Here is a tiny trained network, its code and every weight. The questions are about switching its units off for an input and a class, where a switched-off unit gives its printed mean instead of its output.

import numpy as np


def w(rows, s, z=0):
    codes = np.array(rows[::2]) - 128.0
    scale = np.full(codes.shape[1], s)
    scale[-1] = z or s
    return codes * scale


def norm(h):
    return h / np.sqrt((h * h).mean(-1, keepdims=True) + 1e-5)


def f(y):
    return y / 2 * (1 + np.tanh(0.7978845608 * (y + 0.044715 * y**3)))


def log_softmax(a):
    a = a - a.max(-1, keepdims=True)
    return a - np.log(np.exp(a).sum(-1, keepdims=True))


def net(x, mask):
    res = np.array(x, float).reshape(1, 8) / 4 @ E
    u = 0
    for l in range(2):
        y = f(norm(res) @ A[l][:, :-1].T + A[l][:, -1])
        res = res + np.where(mask[u : u + 6], y, B[l][:, -1]) @ B[l][:, :-1]
        u += 6
    return log_softmax(norm(res)[-1] @ U[:, :-1].T + U[:, -1])


A, B = {}, {}
E = w([
[106,107,76,135,246,26,83,193],'x0',
[82,116,123,136,140,137,149,104],'x1',
[186,170,24,190,125,87,182,103],'x2',
[111,121,102,97,121,121,114,94],'x3',
[126,128,148,155,124,133,123,123],'x4',
[130,132,139,142,131,131,137,138],'x5',
[167,56,149,119,27,1,201,95],'x6',
[95,37,72,137,99,166,110,203],'x7',
],0.0083)
A[0] = w([
[153,112,164,146,193,152,143,115,28],'0.n0',
[122,143,143,120,101,110,145,151,189],'0.n1',
[152,221,218,68,203,76,133,21,2],'0.n2',
[108,85,254,10,182,139,103,133,82],'0.n3',
[147,72,217,82,138,57,208,123,115],'0.n4',
[104,119,154,124,218,55,92,147,66],'0.n5',
],0.0098,0.0048)
B[0] = w([
[135,144,94,115,183,174,131,125,115],'0.n0',
[110,108,126,116,129,115,129,86,174],'0.n1',
[183,64,170,129,215,168,223,193,222],'0.n2',
[84,142,168,247,98,170,74,114,255],'0.n3',
[153,97,113,81,126,121,59,57,249],'0.n4',
[89,211,126,91,97,83,126,214,245],'0.n5',
],0.014,0.0048)
A[1] = w([
[143,88,110,60,123,181,146,190,31],'1.n0',
[128,205,102,105,196,252,96,132,3],'1.n1',
[108,44,67,137,83,180,109,190,10],'1.n2',
[139,166,163,70,63,251,176,89,94],'1.n3',
[120,113,129,130,191,79,89,159,138],'1.n4',
[199,188,12,189,146,125,182,92,81],'1.n5',
],0.015,0.0033)
B[1] = w([
[105,122,206,142,160,104,142,101,145],'1.n0',
[189,2,103,60,24,42,136,22,252],'1.n1',
[220,154,233,113,233,177,223,117,198],'1.n2',
[74,246,11,142,187,62,120,234,248],'1.n3',
[130,207,43,139,104,165,182,100,211],'1.n4',
[33,108,240,173,103,220,17,148,255],'1.n5',
],0.012,0.0084)
U = w([
[34,110,184,215,93,188,61,131,14],'0',
[76,219,17,140,138,21,173,181,254],'1',
[157,8,61,94,66,55,155,53,224],'2',
[164,103,182,123,212,150,254,143,22],'3',
],0.01,0.00091)

Each question gives the input, the list of numbers given to net, and the class t.
The units are the neurons (one row each of A and B). Each row of codes is followed by its name. A weight is (code - 128) times the scale printed after its matrix; where a second scale follows, it is the last column's (A, B and U).
mask holds one flag per neuron, layer by layer. A switched-off neuron (its flag False) gives its mean, the last column of its row in B, instead of its output. The means were averaged over made-up inputs and are rounded, as every weight is.
A unit's drop is (log p(t) with every unit on - log p(t) with that unit switched off) / (log p(t) with every unit on - log p(t) with every unit switched off).
The circuit of an input: a set's keep is (log p(t) with only the set's units on - log p(t) with every unit switched off) / (log p(t) with every unit on - log p(t) with every unit switched off). Starting from all 12 units, units are removed one at a time, each time the one whose removal leaves the highest keep (on an exact tie, the one counted first), for as long as the keep stays at least 0.8.
circuit, biggest first: the units of the circuit, biggest drop first
most important unit: the unit with the biggest drop
k most important neurons: the k neurons with the biggest drops, biggest first
k most important neurons of layer l: the k neurons of layer l with the biggest drops, biggest first
drop when u is switched off: that unit's drop, to one decimal
input [8,8,-6,-5,3,-7,5,5], class 1: circuit, biggest first : 1.n4
input [6,8,-2,0,0,2,-7,-1], class 2: 2 most important neurons : 1.n1, 1.n3
input [0,5,4,-1,-4,-6,-8,-7], class 2: 2 most important neurons : 1.n1, 1.n2
input [6,-6,6,-2,8,-8,5,4], class 0: 3 most important neurons : 1.n5, 1.n3, 1.n1
input [-8,-2,-6,3,-4,1,1,-3], class 1: 2 most important neurons : 1.n3, 1.n5
input [7,-1,-6,-8,-6,1,0,6], class 1: 4 most important neurons : 0.n5, 1.n5, 1.n4, 0.n2
input [-7,1,-6,-6,4,1,-1,-8], class 3: 2 most important neurons : 0.n2, 1.n5
input [-5,-8,3,-7,8,-5,-1,5], class 1: 2 most important neurons : 1.n3, 0.n2
input [4,1,-7,6,7,-1,-8,5], class 2: 2 most important neurons : 1.n1, 1.n5
input [-3,6,-2,6,3,5,-8,8], class 2: 2 most important neurons : 1.n1, 0.n2
input [3,3,6,-3,0,3,5,1], class 0: 2 most important neurons of layer 1 : 1.n5, 1.n1
input [1,7,2,7,-1,6,-8,-8], class 2: 2 most important neurons of layer 1 : 1.n1, 1.n2
input [7,-7,-2,5,3,5,-3,8], class 3: 3 most important neurons : 1.n2, 1.n3, 1.n0
input [6,7,7,-7,7,-2,4,-7], class 0: 3 most important neurons : 1.n5, 1.n3, 1.n2
input [-8,3,-5,6,5,-6,-2,7], class 1: 2 most important neurons of layer 1 : 1.n3, 1.n5
input [4,7,-2,-1,-5,8,-2,5], class 3: 2 most important neurons : 1.n2, 1.n3
input [7,8,7,-8,-8,5,1,5], class 0: 2 most important neurons : 1.n5, 1.n3
input [0,4,8,-1,3,6,3,-4], class 0: most important neuron of layer 1 : 1.n5
input [-7,3,4,4,-3,1,7,-4], class 1: 2 most important neurons of layer 1 : 1.n3, 1.n1
input [1,-3,2,-3,0,-8,1,-4], class 3: most important unit : 0.n2
input [-5,-8,4,-2,6,-3,-3,-4], class 1: 2 most important neurons of layer 0 : 0.n3, 0.n2
input [6,6,-4,0,7,-1,-7,4], class 2: 3 most important neurons of layer 1 : 1.n1, 1.n3, 1.n5
input [-3,5,6,-3,-5,5,3,-2], class 0: drop when 1.n5 is switched off : 0.2
input [3,-8,0,7,1,4,0,-5], class 3: drop when 1.n0 is switched off : 0.0
input [1,0,3,-7,3,5,0,-3], class 0: drop when 1.n5 is switched off : 1.2
input [-3,-3,4,0,-5,-6,3,1], class 0: 2 most important neurons of layer 1 : 1.n5, 1.n1
